Below is a small trained network, with its code and all its weights. Each question gives an input and a target symbol and asks what happens when units are switched off, that is, made to give their printed mean instead of their output.

import numpy as np


def w(rows, s, z=0):
    codes = np.array(rows[::2]) - 128.0
    scale = np.full(codes.shape[1], s)
    scale[-1] = z or s
    return codes * scale


def f(y):
    return np.maximum(y, 0)


def softmax(a):
    e = np.exp(a - a.max(-1, keepdims=True))
    return e / e.sum(-1, keepdims=True)


def log_softmax(a):
    a = a - a.max(-1, keepdims=True)
    return a - np.log(np.exp(a).sum(-1, keepdims=True))


def net(x, mask):
    ids = ['αγδεζηλμστω'.index(c) for c in x.split()]
    T = len(ids)
    res = E[ids] + P[:T]
    r = res
    for j in range(3):
        rows = slice(3 * j, 3 * j + 3)
        q, k, v = (r @ M[0][rows].T for M in (Q, K, V))
        z = softmax(np.where(np.tri(T) > 0, q @ k.T / 3**0.5, -1e9)) @ v
        o = O[0][rows]
        res = res + np.where(mask[j], z, o[:, -1]) @ o[:, :-1]
    y = f(res @ A[0][:, :-1].T + A[0][:, -1])
    res = res + np.where(mask[3:7], y, B[0][:, -1]) @ B[0][:, :-1]
    return log_softmax(res[-1] @ U[:, :-1].T + U[:, -1])


Q, K, V, O, A, B = {}, {}, {}, {}, {}, {}
E = w([
[126,114,123],'α',
[167,88,151],'γ',
[181,89,148],'δ',
[254,94,159],'ε',
[173,83,130],'ζ',
[91,177,19],'η',
[49,73,168],'λ',
[131,217,128],'μ',
[161,68,92],'σ',
[115,212,64],'τ',
[102,113,219],'ω',
],0.016)
P = w([
[253,34,182],'0',
[207,39,199],'1',
[163,50,210],'2',
[131,68,218],'3',
[69,95,206],'4',
[82,116,208],'5',
[165,103,190],'6',
],0.0041)
Q[0] = w([
[75,197,100],'head 0',
[184,89,145],'head 0',
[4,154,51],'head 0',
[157,147,82],'head 1',
[51,192,131],'head 1',
[172,79,136],'head 1',
[127,49,155],'head 2',
[91,62,191],'head 2',
[117,185,134],'head 2',
],0.012)
K[0] = w([
[183,83,131],'head 0',
[44,146,156],'head 0',
[254,17,97],'head 0',
[223,123,170],'head 1',
[200,109,143],'head 1',
[97,183,118],'head 1',
[81,183,151],'head 2',
[7,134,163],'head 2',
[204,216,157],'head 2',
],0.0092)
V[0] = w([
[86,144,20],'head 0',
[44,241,146],'head 0',
[107,44,153],'head 0',
[131,105,118],'head 1',
[76,64,119],'head 1',
[83,116,218],'head 1',
[180,147,86],'head 2',
[93,204,205],'head 2',
[9,211,51],'head 2',
],0.011)
O[0] = w([
[127,95,73,57],'head 0',
[54,136,161,52],'head 0',
[250,45,96,170],'head 0',
[184,68,3,137],'head 1',
[154,93,114,139],'head 1',
[151,165,195,152],'head 1',
[54,205,90,109],'head 2',
[151,125,189,108],'head 2',
[101,63,154,2],'head 2',
],0.0069,0.013)
A[0] = w([
[214,129,175,196],'neuron 0',
[149,69,128,253],'neuron 1',
[82,253,2,68],'neuron 2',
[173,108,124,112],'neuron 3',
],0.0072,0.0057)
B[0] = w([
[52,122,146,252],'neuron 0',
[95,141,8,205],'neuron 1',
[6,1,204,157],'neuron 2',
[142,32,131,173],'neuron 3',
],0.0064,0.015)
U = w([
[103,135,98,250],'α',
[140,138,120,154],'γ',
[155,157,124,104],'δ',
[229,237,132,114],'ε',
[136,166,77,52],'ζ',
[36,119,35,73],'η',
[120,1,163,68],'λ',
[76,218,169,186],'μ',
[105,111,30,98],'σ',
[46,160,90,139],'τ',
[147,141,229,77],'ω',
],0.0088,0.011)

Each question gives the input, a string of symbols that net reads in full, and the target symbol t.
The units are the heads (3 rows each of Q, K, V and O) and the neurons (one row each of A and B). Each row of codes is followed by its name. A weight is (code - 128) times the scale printed after its matrix; where a second scale follows, it is the last column's (O, A, B and U).
mask holds one flag per unit, heads first, then neurons. A switched-off unit (its flag False) gives its mean, the last column of its rows in O or B, instead of its output. The means were averaged over made-up inputs and are rounded, as every weight is.
A unit's drop is (log p(t) with every unit on - log p(t) with that unit switched off) / (log p(t) with every unit on - log p(t) with every unit switched off).
The circuit of an input: a set's keep is (log p(t) with only the set's units on - log p(t) with every unit switched off) / (log p(t) with every unit on - log p(t) with every unit switched off). Starting from all 7 units, units are removed one at a time, each time the one whose removal leaves the highest keep (on an exact tie, the one counted first), for as long as the keep stays at least 0.8.
circuit, biggest first: the units of the circuit, biggest drop first
unit that matters most: the unit with the biggest drop
top k neurons: the k neurons with the biggest drops, biggest first
which heads matter: for each layer, one digit per head in row order, 1 if its drop is at least 0.15 and else 0, layers parted by /
drop when u is switched off: that unit's drop, to one decimal
input λ ε ε ε ω, target ω: unit that matters most	head 2
input δ ε ε, target ε: circuit, biggest first	[head 2; head 0]
input ε μ ζ ζ, target μ: which heads matter	100
input ε λ λ ε δ, target λ: top 2 neurons	[neuron 3; neuron 0]
input μ μ γ, target μ: circuit, biggest first	[head 0; head 1]
input ω ε λ ε λ, target λ: which heads matter	001
input η ε σ, target η: circuit, biggest first	[head 0; head 2]
input ε σ σ, target σ: circuit, biggest first	[head 0; head 1; head 2]
input ε ω ε γ λ γ, target λ: which heads matter	101
input δ μ σ δ, target μ: circuit, biggest first	[head 0; neuron 3]
input ε ε μ ω, target μ: top 2 neurons	[neuron 3; neuron 2]
input λ λ ε, target λ: drop when head 2 is switched off	0.5
input σ λ ε λ λ ω, target λ: drop when head 2 is switched off	1.1
input τ ε ε λ ε λ ζ, target λ: circuit, biggest first	[head 2]
input ζ ε λ λ, target λ: drop when head 2 is switched off	1.2
input ε ε λ λ ε σ γ, target λ: drop when head 2 is switched off	0.7
